Here is a tiny trained network, its code and every weight. The questions are about switching its units off for an input and a class, where a switched-off unit gives its printed mean instead of its output.

import numpy as np


def w(rows, s, z=0):
    codes = np.array(rows[::2]) - 128.0
    scale = np.full(codes.shape[1], s)
    scale[-1] = z or s
    return codes * scale


def norm(h):
    return h / np.sqrt((h * h).mean(-1, keepdims=True) + 1e-5)


def f(y):
    return y / 2 * (1 + np.tanh(0.7978845608 * (y + 0.044715 * y**3)))


def log_softmax(a):
    a = a - a.max(-1, keepdims=True)
    return a - np.log(np.exp(a).sum(-1, keepdims=True))


def net(x, mask):
    res = np.array(x, float).reshape(1, 5) / 4 @ E
    u = 0
    for l in range(3):
        y = f(norm(res) @ A[l][:, :-1].T + A[l][:, -1])
        res = res + np.where(mask[u : u + 5], y, B[l][:, -1]) @ B[l][:, :-1]
        u += 5
    return log_softmax(norm(res)[-1] @ U[:, :-1].T + U[:, -1])


A, B = {}, {}
E = w([
[86,143,95,160,226,48,51,196],'x0',
[90,13,69,193,179,200,143,72],'x1',
[85,1,214,197,100,205,124,94],'x2',
[120,91,98,127,113,143,189,245],'x3',
[228,38,112,99,199,201,240,174],'x4',
],0.0068)
A[0] = w([
[168,146,165,128,89,159,166,130,50],'0.n1',
[157,68,105,143,149,146,143,118,4],'0.n2',
[140,135,165,107,178,59,137,244,23],'0.n3',
[80,44,166,187,67,133,124,146,48],'0.n4',
[134,154,161,100,77,159,143,97,34],'0.n5',
],0.011,0.0044)
B[0] = w([
[152,134,109,113,109,126,106,92,180],'0.n1',
[158,124,119,113,166,96,172,75,168],'0.n2',
[160,190,53,208,164,243,144,230,221],'0.n3',
[11,119,166,67,111,226,114,130,255],'0.n4',
[197,145,187,127,144,155,66,152,179],'0.n5',
],0.012,0.0049)
A[1] = w([
[147,106,135,135,190,149,153,68,112],'1.n1',
[154,152,191,223,145,95,95,117,71],'1.n2',
[72,124,141,86,138,86,88,105,75],'1.n3',
[139,2,118,133,190,155,191,93,105],'1.n4',
[77,221,96,160,144,61,56,114,2],'1.n5',
],0.0081,0.0035)
B[1] = w([
[143,151,128,142,165,124,139,161,170],'1.n1',
[129,183,109,58,147,140,172,127,138],'1.n2',
[102,96,78,101,146,203,57,171,153],'1.n3',
[73,116,147,251,162,46,165,84,253],'1.n4',
[109,100,37,63,227,92,123,43,222],'1.n5',
],0.011,0.0042)
A[2] = w([
[255,154,194,70,2,116,92,90,64],'2.n1',
[119,225,164,98,113,134,183,142,239],'2.n2',
[8,34,198,93,73,176,105,169,4],'2.n3',
[87,131,11,50,146,141,210,61,142],'2.n4',
[116,165,54,100,157,128,79,197,110],'2.n5',
],0.0073,0.0033)
B[2] = w([
[210,133,189,148,155,65,127,66,230],'2.n1',
[220,85,111,191,39,171,106,200,216],'2.n2',
[50,104,129,160,12,177,60,123,253],'2.n3',
[53,120,183,74,66,26,142,141,229],'2.n4',
[103,176,82,42,167,156,105,143,218],'2.n5',
],0.011,0.0047)
U = w([
[56,181,71,4,180,31,52,90,108],'0',
[122,73,79,114,47,32,188,178,3],'1',
[92,77,141,238,230,95,238,76,109],'2',
[239,144,206,135,81,105,107,82,184],'3',
[16,71,184,159,41,244,73,100,171],'4',
[144,191,20,123,172,195,135,253,184],'5',
],0.013,0.0045)

Each question gives the input, the list of numbers given to net, and the class t.
The units are the neurons (one row each of A and B). Each row of codes is followed by its name. A weight is (code - 128) times the scale printed after its matrix; where a second scale follows, it is the last column's (A, B and U).
mask holds one flag per neuron, layer by layer. A switched-off neuron (its flag False) gives its mean, the last column of its row in B, instead of its output. The means were averaged over made-up inputs and are rounded, as every weight is.
A unit's drop is (log p(t) with every unit on - log p(t) with that unit switched off) / (log p(t) with every unit on - log p(t) with every unit switched off).
The circuit of an input: a set's keep is (log p(t) with only the set's units on - log p(t) with every unit switched off) / (log p(t) with every unit on - log p(t) with every unit switched off). Starting from the 12 units with the biggest drops (on a tie, the unit counted first), units are removed one at a time, each time the one whose removal leaves the highest keep (on an exact tie, the one counted first), for as long as the keep stays at least 0.8.
units of the circuit, in order: the units of the circuit, biggest drop first
unit that matters most: the unit with the biggest drop
k most important neurons: the k neurons with the biggest drops, biggest first
top k neurons in layer l: the k neurons of layer l with the biggest drops, biggest first
drop of u: that unit's drop, to one decimal
input [5,6,6,-1,3], class 2: unit that matters most : 1.n4
input [-8,-6,8,-6,3], class 3: units of the circuit, in order : [2.n1; 0.n5]
input [-4,-3,-2,8,-8], class 0: units of the circuit, in order : [1.n5; 0.n4]
input [4,-6,4,-5,1], class 5: 2 most important neurons : [0.n3; 2.n2]
input [-7,-3,-4,7,8], class 3: top 2 neurons in layer 1 : [1.n5; 1.n3]
input [5,7,0,1,-5], class 0: 4 most important neurons : [1.n5; 2.n2; 2.n5; 2.n4]
input [-2,3,-4,-4,1], class 2: 3 most important neurons : [0.n3; 0.n4; 0.n1]
input [-2,-6,-4,2,-4], class 5: 2 most important neurons : [0.n3; 2.n2]
input [-8,7,2,8,4], class 2: 2 most important neurons : [1.n4; 0.n2]
input [-6,2,-4,7,-2], class 3: top 2 neurons in layer 0 : [0.n4; 0.n3]
input [8,1,5,-2,-8], class 0: top 2 neurons in layer 1 : [1.n5; 1.n2]
input [-7,-1,-3,7,6], class 1: top 2 neurons in layer 2 : [2.n4; 2.n1]
input [-7,-2,-7,3,7], class 3: drop of 2.n1 : 0.1
input [4,-8,8,2,2], class 5: drop of 0.n3 : 1.3
input [0,-1,-2,4,-3], class 5: drop of 0.n3 : 3.5
input [-6,7,-8,-2,5], class 2: drop of 1.n4 : 0.5
input [-2,-8,6,0,8], class 3: top neuron in layer 0 : [0.n1]
